Below is a small trained network, with its code and all its weights. Each question gives an input and a target symbol and asks what happens when units are switched off, that is, made to give their printed mean instead of their output.

import numpy as np


def w(rows, s, z=0):
    codes = np.array(rows[::2]) - 128.0
    scale = np.full(codes.shape[1], s)
    scale[-1] = z or s
    return codes * scale


def norm(h):
    return h / np.sqrt((h * h).mean(-1, keepdims=True) + 1e-5)


def f(y):
    return np.maximum(y, 0)


def softmax(a):
    e = np.exp(a - a.max(-1, keepdims=True))
    return e / e.sum(-1, keepdims=True)


def log_softmax(a):
    a = a - a.max(-1, keepdims=True)
    return a - np.log(np.exp(a).sum(-1, keepdims=True))


def net(x, mask):
    ids = ['βζθμξσω'.index(c) for c in x.split()]
    T = len(ids)
    res = E[ids] + P[:T]
    u = 0
    for l in range(3):
        q, k, v = (norm(res) @ M[l].T for M in (Q, K, V))
        z = softmax(np.where(np.tri(T) > 0, q @ k.T / 2**0.5, -1e9)) @ v
        res = res + np.where(mask[u], z, O[l][:, -1]) @ O[l][:, :-1]
        u += 1
        y = f(norm(res) @ A[l][:, :-1].T + A[l][:, -1])
        res = res + np.where(mask[u : u + 4], y, B[l][:, -1]) @ B[l][:, :-1]
        u += 4
    return log_softmax(norm(res)[-1] @ U[:, :-1].T + U[:, -1])


Q, K, V, O, A, B = {}, {}, {}, {}, {}, {}
E = w([
[3,204,216,194,26],'β',
[91,172,68,60,113],'ζ',
[161,121,166,79,172],'θ',
[185,119,114,53,142],'μ',
[59,27,151,134,230],'ξ',
[188,53,162,60,26],'σ',
[164,136,148,122,117],'ω',
],0.017)
P = w([
[138,209,53,100,125],'0',
[134,136,237,253,41],'1',
[121,152,245,136,48],'2',
[114,73,245,106,46],'3',
[236,90,175,127,77],'4',
[174,40,126,204,32],'5',
],0.0067)
Q[0] = w([
[178,37,112,212,153],'0.h0',
[80,146,175,254,167],'0.h0',
],0.0051)
K[0] = w([
[120,28,191,65,139],'0.h0',
[196,67,121,140,255],'0.h0',
],0.0088)
V[0] = w([
[45,97,152,191,253],'0.h0',
[160,212,60,198,85],'0.h0',
],0.005)
O[0] = w([
[38,17,179,192,94,63],'0.h0',
[8,180,97,183,107,4],'0.h0',
],0.011,0.0012)
A[0] = w([
[102,75,80,151,153,39],'0.n0',
[255,176,155,86,134,54],'0.n1',
[90,143,219,143,54,247],'0.n2',
[162,158,69,114,141,4],'0.n3',
],0.0094,0.0027)
B[0] = w([
[89,24,30,153,22,138],'0.n0',
[64,13,231,148,186,198],'0.n1',
[106,183,197,2,136,246],'0.n2',
[29,45,151,94,152,139],'0.n3',
],0.0057,0.011)
Q[1] = w([
[127,128,2,165,190],'1.h0',
[46,201,135,101,68],'1.h0',
],0.0064)
K[1] = w([
[108,139,254,190,109],'1.h0',
[126,118,49,98,156],'1.h0',
],0.0083)
V[1] = w([
[169,77,3,113,155],'1.h0',
[138,254,222,66,167],'1.h0',
],0.008)
O[1] = w([
[163,248,173,76,164,20],'1.h0',
[137,189,80,158,147,254],'1.h0',
],0.016,0.0072)
A[1] = w([
[78,73,105,198,178,129],'1.n0',
[193,15,122,146,154,168],'1.n1',
[153,114,1,48,72,251],'1.n2',
[190,76,133,97,9,98],'1.n3',
],0.0092,0.003)
B[1] = w([
[68,59,15,156,131,220],'1.n0',
[170,73,127,161,39,255],'1.n1',
[166,181,121,215,254,183],'1.n2',
[221,223,184,209,189,190],'1.n3',
],0.012,0.007)
Q[2] = w([
[254,108,159,83,91],'2.h0',
[100,192,59,68,83],'2.h0',
],0.0083)
K[2] = w([
[86,118,230,70,139],'2.h0',
[29,115,182,102,254],'2.h0',
],0.0065)
V[2] = w([
[23,123,16,44,134],'2.h0',
[34,254,95,181,50],'2.h0',
],0.0069)
O[2] = w([
[82,87,161,36,213,32],'2.h0',
[127,8,114,203,178,248],'2.h0',
],0.011,0.0017)
A[2] = w([
[177,34,182,197,56,253],'2.n0',
[83,49,163,135,137,77],'2.n1',
[110,202,105,146,94,117],'2.n2',
[160,147,2,153,115,62],'2.n3',
],0.0082,0.0047)
B[2] = w([
[132,68,53,201,94,254],'2.n0',
[141,77,77,126,172,165],'2.n1',
[59,214,139,212,39,150],'2.n2',
[56,254,115,173,194,141],'2.n3',
],0.0086,0.012)
U = w([
[20,32,99,134,161,240],'β',
[118,124,141,106,173,72],'ζ',
[142,142,42,49,64,45],'θ',
[235,162,143,144,201,255],'μ',
[153,89,214,144,128,27],'ξ',
[142,123,104,120,151,171],'σ',
[101,180,93,220,255,54],'ω',
],0.0092,0.0028)

Each question gives the input, a string of symbols that net reads in full, and the target symbol t.
The units are the heads (2 rows each of Q, K, V and O) and the neurons (one row each of A and B). Each row of codes is followed by its name. A weight is (code - 128) times the scale printed after its matrix; where a second scale follows, it is the last column's (O, A, B and U).
mask holds one flag per unit, layer by layer, with each layer's heads first. A switched-off unit (its flag False) gives its mean, the last column of its rows in O or B, instead of its output. The means were averaged over made-up inputs and are rounded, as every weight is.
A unit's drop is (log p(t) with every unit on - log p(t) with that unit switched off) / (log p(t) with every unit on - log p(t) with every unit switched off).
The circuit of an input: a set's keep is (log p(t) with only the set's units on - log p(t) with every unit switched off) / (log p(t) with every unit on - log p(t) with every unit switched off). Starting from the 12 units with the biggest drops (on a tie, the unit counted first), units are removed one at a time, each time the one whose removal leaves the highest keep (on an exact tie, the one counted first), for as long as the keep stays at least 0.8.
units of the circuit, in order: the units of the circuit, biggest drop first
unit that matters most: the unit with the biggest drop
top k neurons in layer l: the k neurons of layer l with the biggest drops, biggest first
drop of u: that unit's drop, to one decimal
input ξ ω β, target ξ: units of the circuit, in order	(1.h0; 0.n2)
input ω β ω, target ω: units of the circuit, in order	(0.h0; 1.n1)
input ξ β μ, target ξ: units of the circuit, in order	(1.h0; 0.n1; 1.n0)
input ξ μ ω, target ξ: unit that matters most	0.n1
input ω σ β β, target ω: units of the circuit, in order	(0.h0; 1.h0)
input ξ ξ θ ξ β, target ξ: units of the circuit, in order	(1.h0; 0.n2; 1.n0)
input μ β μ ω, target μ: units of the circuit, in order	(1.h0; 0.n2)
input ξ β σ ω, target ξ: top 3 neurons in layer 0	(0.n1; 0.n0; 0.n2)
input ξ ξ ω θ, target ξ: top 2 neurons in layer 0	(0.n1; 0.n0)
input ω ξ ω, target ω: top 3 neurons in layer 0	(0.n1; 0.n2; 0.n3)
input μ ω θ, target μ: top 2 neurons in layer 1	(1.n1; 1.n0)
input μ β ω, target μ: drop of 1.n0	0.2
input ω β β β σ, target μ: drop of 1.n0	0.1
input ξ ξ ξ θ, target ξ: drop of 2.n1	0.0
input μ θ σ θ, target μ: units of the circuit, in order	(1.h0)
